In the rows, 128 means zero.
Each name stands for a flat space through zero: a line, a plane or more. A row that begins with a name and a colon came from that space; any other row is followed by the name of the space it lies nearest, among the names in its block.
z711-z72: [168 115 120 122 144 134 123 100 122 115 111 120 159 158 131 121 137 117 117 133 88 173 122 119 115 156]
z877-z66: [117 101 99 132 132 118 149 140 114 158 136 146 106 119 116 119 127 138 121 128 151 122 144 156 128 109]
z75-z770: [137 142 131 113 138 95 125 122 142 106 142 104 135 161 107 95 177 135 161 86 116 161 113 133 80 167]
z877-z66: [133 108 132 120 134 140 149 143 135 137 125 143 134 128 147 129 114 139 117 133 136 100 135 133 125 106]
z877-z66: [144 86 68 72 80 72 130 144 128 155 149 84 88 116 109 120 84 137 165 176 92 122 168 180 111 157]
z75-z770: [167 158 123 94 127 101 102 129 142 124 145 121 95 127 125 141 118 136 148 122 120 164 151 150 92 167]
z75-z770: [136 129 125 142 116 139 138 98 125 103 115 186 107 162 140 131 121 121 135 86 100 173 114 118 101 146]
z75-z770: [182 120 88 121 178 148 104 142 113 146 111 119 110 100 132 169 77 171 59 186 91 147 168 147 160 105]
z877-z66: [118 133 77 128 100 122 99 136 109 163 123 145 124 101 103 154 138 112 89 198 146 166 150 141 151 105]
z877-z66: [82 167 160 160 131 118 111 133 128 81 134 61 154 126 124 107 159 140 148 132 108 106 103 104 168 120]
z565-z31: [128 140 113 111 116 137 93 133 144 133 114 116 162 128 96 145 163 119 100 155 121 148 106 97 120 130]
z565-z31: [184 132 147 123 154 140 156 123 130 108 127 192 98 150 199 137 82 149 126 107 119 152 166 161 99 124]
z877-z66: [80 113 141 148 162 113 166 166 132 124 147 91 135 128 115 82 163 173 141 93 151 63 114 140 136 89]
z75-z770: [180 102 138 113 154 149 139 111 127 134 112 133 153 142 154 132 105 119 113 132 112 134 136 126 120 143]
z877-z66: [116 186 116 123 113 117 63 139 137 110 129 82 128 105 95 157 148 136 114 172 106 156 123 108 148 134]
z565-z31: [156 149 131 119 133 123 90 104 118 143 125 97 169 121 113 135 159 84 119 164 143 173 132 120 137 160]
z877-z66: [142 157 151 99 162 121 97 137 163 129 139 84 144 130 79 125 178 137 137 75 145 124 96 101 84 168]
z75-z770: [114 159 126 145 107 123 120 118 123 117 133 173 93 130 131 139 131 120 137 110 139 163 131 132 120 130]
z711-z72: [100 124 114 141 125 118 124 129 120 127 131 102 125 124 99 116 143 134 133 125 119 122 114 123 142 127]
z711-z72: [159 104 118 112 132 131 132 118 125 133 115 118 169 145 137 121 136 114 114 159 110 147 132 128 122 136]
z711-z72: [139 104 110 110 115 150 120 132 131 157 111 137 147 114 122 153 111 114 96 168 130 117 129 115 138 117]
z711-z72: [122 87 99 142 124 146 137 120 107 141 108 123 128 119 121 136 93 130 103 157 96 113 127 122 166 112]
z565-z31: [112 150 173 124 95 111 151 135 143 101 147 143 130 141 180 109 129 116 178 118 151 106 137 141 112 124]
z565-z31: [151 142 181 121 151 158 146 121 161 104 121 178 146 164 156 126 146 127 134 53 144 126 100 99 74 140]
z75-z770: [115 157 161 152 111 138 136 124 118 124 134 173 122 116 177 138 117 102 135 141 173 127 148 138 149 104]
z75-z770: [154 146 133 142 141 141 111 115 118 94 119 119 83 117 157 158 54 155 125 135 67 135 146 130 160 138]
z711-z72: [78 90 74 155 83 105 150 120 88 165 136 154 89 111 101 115 119 108 137 147 147 133 141 159 156 110]
z75-z770: [136 103 88 106 122 127 122 134 138 136 119 124 112 134 93 137 118 149 115 124 90 134 117 121 107 139]
z75-z770: [113 165 131 173 152 118 128 116 112 81 130 141 114 153 137 109 160 153 129 100 105 178 123 135 132 120]
z711-z72: [158 143 175 101 149 129 138 150 158 100 134 104 165 144 178 116 131 147 139 134 125 100 137 131 108 122]
z877-z66: [113 114 147 151 133 127 158 113 118 113 129 132 140 149 143 97 139 120 150 98 129 120 116 128 130 129]
z565-z31: [157 72 129 115 166 146 178 127 139 135 119 159 119 158 136 111 107 155 127 62 114 102 117 132 85 134]
z711-z72: [104 102 133 192 132 125 160 81 79 81 117 97 123 150 155 89 94 126 159 119 58 131 121 131 188 136]
z565-z31: [113 144 115 101 117 137 119 176 170 127 128 164 107 125 111 154 139 173 104 114 134 108 115 115 88 96]
z711-z72: [113 152 126 93 103 98 113 156 164 113 146 109 120 136 105 121 159 148 155 112 125 123 116 126 83 141]
z75-z770: [132 93 112 143 113 162 157 116 126 85 94 176 106 160 165 141 65 161 112 120 40 127 116 112 132 109]
z711-z72: [139 125 133 84 87 158 92 137 156 161 108 122 186 106 120 170 129 82 98 193 149 105 114 84 131 127]
z877-z66: [126 166 120 113 142 129 88 153 152 129 129 115 137 118 91 147 171 149 99 132 139 142 114 109 111 121]
z565-z31: [114 129 134 136 131 122 135 130 125 132 137 125 118 123 123 120 131 129 140 112 144 115 127 133 131 127]
z711-z72: [120 138 150 146 110 126 140 112 112 131 136 157 123 124 158 124 122 94 148 129 163 134 143 141 140 127]
z565-z31: [125 118 121 78 107 136 96 150 169 144 120 79 153 114 78 149 133 129 122 138 114 84 94 84 109 147]
z565-z31: [142 143 150 166 158 151 130 91 109 108 113 158 147 150 145 123 147 109 115 100 129 173 115 112 135 136]
z877-z66: [125 114 140 120 121 121 137 129 129 127 132 95 145 127 136 114 121 120 148 138 123 100 128 129 137 135]
z565-z31: [122 138 136 149 147 139 124 113 121 126 122 140 143 137 115 122 161 116 117 103 144 149 109 112 127 131]
[107 140 137 139 124 115 150 143 131 114 137 151 151 150 149 99 177 133 133 128 154 138 130 143 112 98] | z75-z770
[97 152 117 143 132 109 108 126 132 104 137 103 95 133 78 119 153 153 147 79 103 142 99 115 118 150] | z711-z72
[123 118 114 152 167 143 128 132 110 152 124 129 118 108 106 135 127 142 95 121 145 121 129 130 154 108] | z711-z72
[165 139 140 133 174 148 124 121 128 126 121 149 121 132 138 141 121 142 105 102 130 148 134 128 118 133] | z711-z72
[153 108 108 116 118 105 145 125 111 136 135 127 126 133 158 116 107 123 136 171 118 147 168 171 131 127] | z565-z31
[141 112 105 104 121 129 120 135 135 149 121 129 145 128 112 136 138 123 109 152 129 136 128 125 114 129] | z711-z72
[120 105 156 172 104 145 151 75 83 126 115 133 151 126 177 118 88 62 149 155 129 123 136 125 191 135] | z877-z66
[140 163 171 130 133 147 111 118 137 126 128 142 143 119 148 147 132 100 128 121 163 130 126 109 129 136] | z711-z72
[99 135 140 123 101 118 130 150 138 119 139 103 117 111 139 128 107 138 150 147 126 81 133 131 146 113] | z75-z770
[115 150 100 91 98 136 88 172 167 129 121 128 120 109 99 171 130 161 94 164 111 115 117 104 112 104] | z565-z31
[122 151 144 155 126 117 136 103 115 100 138 152 91 142 144 117 121 123 161 84 123 157 130 139 123 148] | z711-z72
[145 139 141 131 137 123 118 109 121 118 136 109 83 116 129 139 81 130 156 98 107 125 136 132 136 166] | z877-z66
[121 132 133 136 136 127 123 129 124 123 130 102 128 120 123 126 124 135 131 130 120 115 125 124 146 128] | z75-z770
[79 126 95 114 79 96 136 162 146 118 148 134 58 121 102 127 108 171 161 107 107 98 126 145 107 118] | z711-z72
[141 171 119 160 179 124 88 114 99 139 134 111 110 102 97 142 150 129 100 128 149 180 143 138 157 137] | z75-z770
[138 99 128 112 119 116 143 115 125 145 133 113 141 135 126 110 127 103 152 125 135 120 130 136 118 152] | z877-z66
[127 110 116 137 125 113 144 110 110 137 135 136 106 134 122 113 121 117 148 107 130 142 135 147 124 146] | z877-z66
[137 162 173 126 163 137 112 130 143 139 146 120 95 100 116 145 115 129 146 64 174 97 124 118 119 154] | z565-z31

Rows lie near named flat spaces through zero. A row that begins with a name and a colon came from that space; any other row is followed by the name of its block's space that it lies nearest.
z501_z495: [126 146 145 165 127 139 120 159 126 151 127 142 135 129 124 113 110 110 153 138 105 175 149 95 106 141]
z430_z754: [124 139 142 176 100 121 102 131 145 144 148 120 116 152 162 85 113 149 153 123 127 127 140 100 177 143]
z381_z57: [123 136 108 141 132 143 132 126 131 138 136 109 105 136 157 112 140 116 119 155 129 139 144 124 135 142]
z381_z57: [122 119 94 120 146 154 148 121 100 105 136 141 105 124 131 147 126 108 111 140 121 147 158 131 126 94]
z381_z57: [128 120 108 148 146 153 143 156 102 144 134 148 129 120 119 142 123 97 135 155 119 173 154 112 106 116]
z501_z495: [147 114 130 145 119 109 147 171 74 144 142 166 111 147 110 146 116 132 187 104 102 151 121 104 117 60]
z590_z443: [141 159 125 117 147 125 108 126 146 113 139 122 126 145 123 150 121 135 97 111 114 114 96 149 133 146]
z590_z443: [125 126 125 104 130 103 143 118 107 148 130 106 134 136 166 125 158 124 136 133 117 151 103 120 87 161]
z149_z188: [110 149 147 130 125 143 112 104 162 116 111 114 138 115 135 108 114 126 103 133 125 129 149 126 128 168]
z522_z538: [102 181 202 116 106 135 94 91 184 61 80 135 131 108 104 78 87 134 117 86 99 133 171 113 115 142]
z590_z443: [147 144 135 135 132 117 118 152 136 142 133 129 128 142 112 139 127 134 135 118 121 118 97 135 126 129]
z501_z495: [113 80 156 108 103 99 169 122 74 168 101 140 171 100 122 154 120 140 174 118 116 142 121 108 72 117]
z501_z495: [140 120 115 145 125 122 129 157 138 153 135 114 112 137 140 87 174 113 154 157 158 134 124 120 133 131]
z430_z754: [124 115 134 136 126 132 129 140 114 110 127 161 135 117 114 111 124 113 153 122 129 162 156 104 121 101]
z430_z754: [124 117 98 132 137 153 123 114 148 112 137 120 117 122 132 123 137 123 95 151 161 104 147 147 169 127]
z381_z57: [133 121 138 108 123 114 148 132 119 147 108 117 129 122 116 139 142 132 140 129 128 114 108 138 98 122]
z590_z443: [129 112 137 127 117 119 114 110 134 123 134 139 157 124 107 169 90 168 110 96 137 72 104 151 172 122]
z430_z754: [147 113 113 110 153 120 128 160 155 157 121 110 158 112 112 110 200 96 126 171 180 133 91 145 92 171]
z522_z538: [111 186 165 128 103 148 132 100 161 110 85 90 64 133 135 93 105 135 118 125 90 108 168 129 122 121]
z381_z57: [91 87 132 174 102 161 134 117 128 152 119 136 155 92 144 94 106 119 144 167 153 151 201 92 151 142]
z501_z495: [130 103 98 79 143 129 153 113 123 95 118 120 109 113 124 117 185 107 114 145 164 118 131 152 114 100]
z149_z188: [137 131 125 126 127 124 132 136 128 132 128 123 113 136 122 131 135 132 132 127 129 114 117 137 131 114]
z381_z57: [124 124 131 146 126 128 121 136 124 138 136 137 143 127 136 119 122 123 140 132 126 152 136 109 127 141]
z149_z188: [105 157 165 154 124 159 107 125 155 105 105 148 142 106 110 101 85 111 123 127 105 167 185 100 116 146]
z149_z188: [152 149 111 134 138 150 135 157 142 120 123 125 73 141 92 135 135 120 120 138 133 96 130 155 146 76]
z149_z188: [122 135 145 125 118 118 129 122 120 120 123 132 125 131 135 118 121 132 143 113 111 141 134 114 117 123]
z501_z495: [115 100 146 105 114 109 134 96 111 125 119 138 170 110 121 165 100 158 124 98 125 102 112 136 127 130]
z430_z754: [129 170 131 140 119 125 125 124 134 134 134 97 75 162 168 102 131 133 132 128 97 132 130 119 132 135]
z149_z188: [132 138 135 144 124 139 124 137 165 172 112 94 134 121 119 131 130 134 112 158 146 90 114 149 134 166]
z590_z443: [117 155 139 142 127 142 120 120 129 112 127 134 114 134 138 121 99 124 123 120 96 153 156 111 126 130]
z522_z538: [101 148 163 120 109 148 141 105 116 72 92 152 93 111 116 95 95 115 146 106 87 165 203 97 102 76]
z149_z188: [133 89 165 129 85 105 141 124 125 168 102 130 157 111 79 178 86 189 149 98 144 32 94 157 160 93]
z522_z538: [129 110 89 101 150 134 142 113 111 114 141 124 126 126 137 156 147 120 97 139 141 122 119 151 129 123]
z522_z538: [116 138 119 107 115 122 136 80 124 110 132 96 91 146 171 129 125 153 105 115 114 96 128 142 152 126]
z430_z754: [126 123 107 108 129 129 152 115 98 106 132 127 89 137 145 129 141 123 131 125 117 135 142 128 124 88]
z149_z188: [100 114 154 140 107 138 142 112 100 126 110 151 142 106 127 129 84 130 150 118 100 157 176 96 112 111]
z381_z57: [118 128 133 128 123 141 104 102 162 84 127 135 133 118 119 111 113 139 102 115 150 101 149 138 174 125]
z149_z188: [134 101 97 144 146 137 129 147 133 178 145 115 164 119 134 147 149 117 113 172 164 125 107 140 132 173]
z381_z57: [124 99 153 156 111 123 151 164 103 200 107 136 166 105 112 133 121 120 179 153 125 156 133 99 83 139]
z522_z538: [136 144 158 143 138 124 93 152 161 136 124 146 182 117 94 130 112 124 126 118 130 141 107 122 114 172]
z590_z443: [112 117 107 142 136 147 128 108 139 171 136 96 159 117 161 149 121 129 89 168 141 120 126 138 137 197]
z381_z57: [100 90 122 98 106 131 159 78 111 111 107 114 119 104 149 120 137 138 123 135 146 105 160 134 135 107]
z501_z495: [156 129 108 116 133 108 115 137 130 95 155 139 97 157 117 132 146 146 129 97 144 90 94 151 174 80]
z430_z754: [121 135 119 135 131 142 119 114 144 127 133 115 128 128 140 130 120 131 103 138 133 116 134 136 148 149]
z522_z538: [113 107 113 93 152 139 131 103 117 81 126 153 160 100 119 141 133 107 99 125 139 155 146 131 109 130]
z381_z57: [122 120 150 110 85 93 150 91 113 154 113 89 105 143 157 141 119 182 143 103 114 62 99 143 143 116]
z522_z538: [138 155 136 141 140 146 119 152 174 163 108 99 132 120 106 123 141 113 109 164 142 113 115 147 111 171]
z590_z443: [92 124 147 72 115 102 143 52 120 121 106 88 155 113 185 128 136 145 103 117 110 129 118 128 86 190]
z522_z538: [129 144 145 152 133 148 128 159 141 155 108 131 136 114 103 120 120 104 138 152 120 154 145 115 96 143]
z430_z754: [115 92 122 129 125 142 131 114 109 99 131 167 152 105 106 148 97 133 125 114 139 127 159 124 153 92]
z590_z443: [113 103 123 157 117 169 133 132 144 123 112 141 124 97 103 105 117 114 129 160 163 120 190 124 160 101]
z430_z754: [150 168 146 92 151 114 135 145 150 162 99 92 137 130 101 164 149 122 105 135 109 110 64 164 58 172]
z430_z754: [132 118 118 114 129 131 143 127 112 107 125 140 106 127 112 138 130 128 131 120 130 116 136 138 133 81]
z590_z443: [116 190 140 98 146 126 110 87 140 86 128 108 114 147 163 133 110 128 83 101 72 154 121 129 99 174]
z501_z495: [119 147 107 153 139 167 126 122 126 120 139 131 104 134 135 148 90 121 98 140 106 136 163 129 152 122]
z501_z495: [116 134 101 110 136 151 138 94 156 128 119 78 103 122 159 116 158 120 80 169 152 100 138 157 137 161]
z149_z188: [134 126 133 136 122 108 147 156 78 142 137 148 110 146 142 118 135 117 183 117 94 182 131 90 90 96]
z590_z443: [140 142 120 119 142 111 122 131 125 146 144 113 137 147 145 150 137 134 116 124 115 128 85 137 115 161]
z501_z495: [122 162 148 157 113 133 165 153 93 205 107 97 91 144 156 134 111 118 165 155 62 169 139 97 62 142]
z522_z538: [163 122 138 161 113 100 118 185 112 147 150 161 115 157 96 129 123 147 187 98 128 116 98 116 156 70]
[131 111 122 144 118 116 129 137 126 164 139 115 137 134 147 119 143 136 144 143 146 120 114 123 141 145] | z522_z538
[154 142 175 162 139 112 87 199 162 162 122 165 201 116 65 120 122 112 163 121 135 163 92 107 92 170] | z381_z57
[122 141 159 143 133 124 102 136 134 128 128 155 180 119 114 137 91 126 131 108 104 165 126 105 107 165] | z522_z538
[131 119 129 141 123 132 138 142 122 155 123 127 130 124 117 139 122 130 139 139 130 119 127 129 127 121] | z149_z188
[106 107 103 119 124 140 163 100 94 146 126 106 114 121 171 136 135 122 121 157 122 141 153 123 114 133] | z149_z188
[122 128 121 152 145 153 98 138 150 99 143 159 154 115 118 103 120 102 116 137 145 167 162 109 146 144] | z381_z57
[127 180 172 138 112 150 113 128 173 96 90 125 87 126 86 106 92 135 122 109 105 98 159 136 138 99] | z149_z188
[114 112 108 114 133 151 125 87 161 125 121 100 146 106 131 149 125 140 67 151 166 71 129 169 165 162] | z149_z188
[120 99 133 69 133 112 146 101 119 96 103 134 155 98 111 132 157 121 121 118 149 124 120 143 91 120] | z501_z495
[147 139 99 132 140 109 123 126 109 160 169 109 124 168 159 187 114 160 105 114 106 98 66 151 154 149] | z522_z538
[113 118 125 131 119 129 121 105 130 113 135 128 133 125 153 107 127 132 125 127 136 135 148 116 148 138] | z381_z57
[120 94 110 161 144 162 123 147 126 148 137 158 181 96 102 152 105 108 115 159 154 149 154 122 139 144] | z149_z188
[137 155 155 145 121 124 112 147 166 158 113 107 133 132 116 113 129 133 132 135 129 112 109 132 121 162] | z149_z188
[98 118 125 136 131 155 130 103 124 119 123 135 151 103 144 124 106 113 109 146 124 161 175 110 122 153] | z149_z188
[108 132 138 137 129 154 115 109 150 111 116 134 149 105 121 122 101 121 103 135 130 135 163 124 135 150] | z149_z188
[118 107 164 85 114 94 149 112 110 139 94 126 169 103 119 136 140 135 150 111 122 133 105 124 66 142] | z501_z495
[133 47 82 107 124 101 155 121 56 107 168 170 135 131 141 151 150 142 160 106 160 125 120 124 163 53] | z590_z443
[118 157 114 156 113 141 123 114 129 109 147 110 58 162 182 79 127 129 134 133 108 142 169 106 167 111] | z430_z754
[134 181 148 128 119 122 125 117 140 141 120 94 89 158 139 150 99 156 111 108 81 92 103 146 129 137] | z430_z754
[121 135 109 121 156 142 117 120 160 151 129 95 163 114 152 122 160 102 84 175 151 146 115 139 104 217] | z430_z754
[148 139 126 146 142 121 113 159 131 160 146 133 150 142 114 160 117 133 125 125 121 125 88 135 128 151] | z522_z538
[141 136 91 125 145 161 121 125 179 116 127 96 93 128 111 128 154 124 74 162 177 61 125 182 180 124] | z430_z754
[124 58 102 128 118 111 126 109 123 152 152 128 183 112 141 147 141 156 121 136 190 81 101 146 181 147] | z430_z754
[123 134 133 128 140 147 124 134 159 140 107 115 149 105 113 116 143 105 110 160 147 135 136 135 104 167] | z522_z538
[142 128 143 85 104 60 142 110 99 130 134 104 102 164 165 123 161 167 164 82 110 101 66 132 115 110] | z149_z188
[141 123 83 90 147 127 143 107 114 97 145 115 90 146 136 162 149 137 92 121 137 86 104 170 153 92] | z522_z538
[140 162 165 73 136 92 108 113 151 80 110 130 140 132 103 130 138 139 116 76 111 116 81 146 93 137] | z501_z495
[124 133 110 113 140 122 124 105 103 94 154 140 122 145 153 148 114 135 111 102 104 144 125 126 138 120] | z590_z443
[120 123 131 153 129 157 113 137 140 96 127 163 133 111 101 107 106 111 130 130 139 149 178 112 151 103] | z430_z754
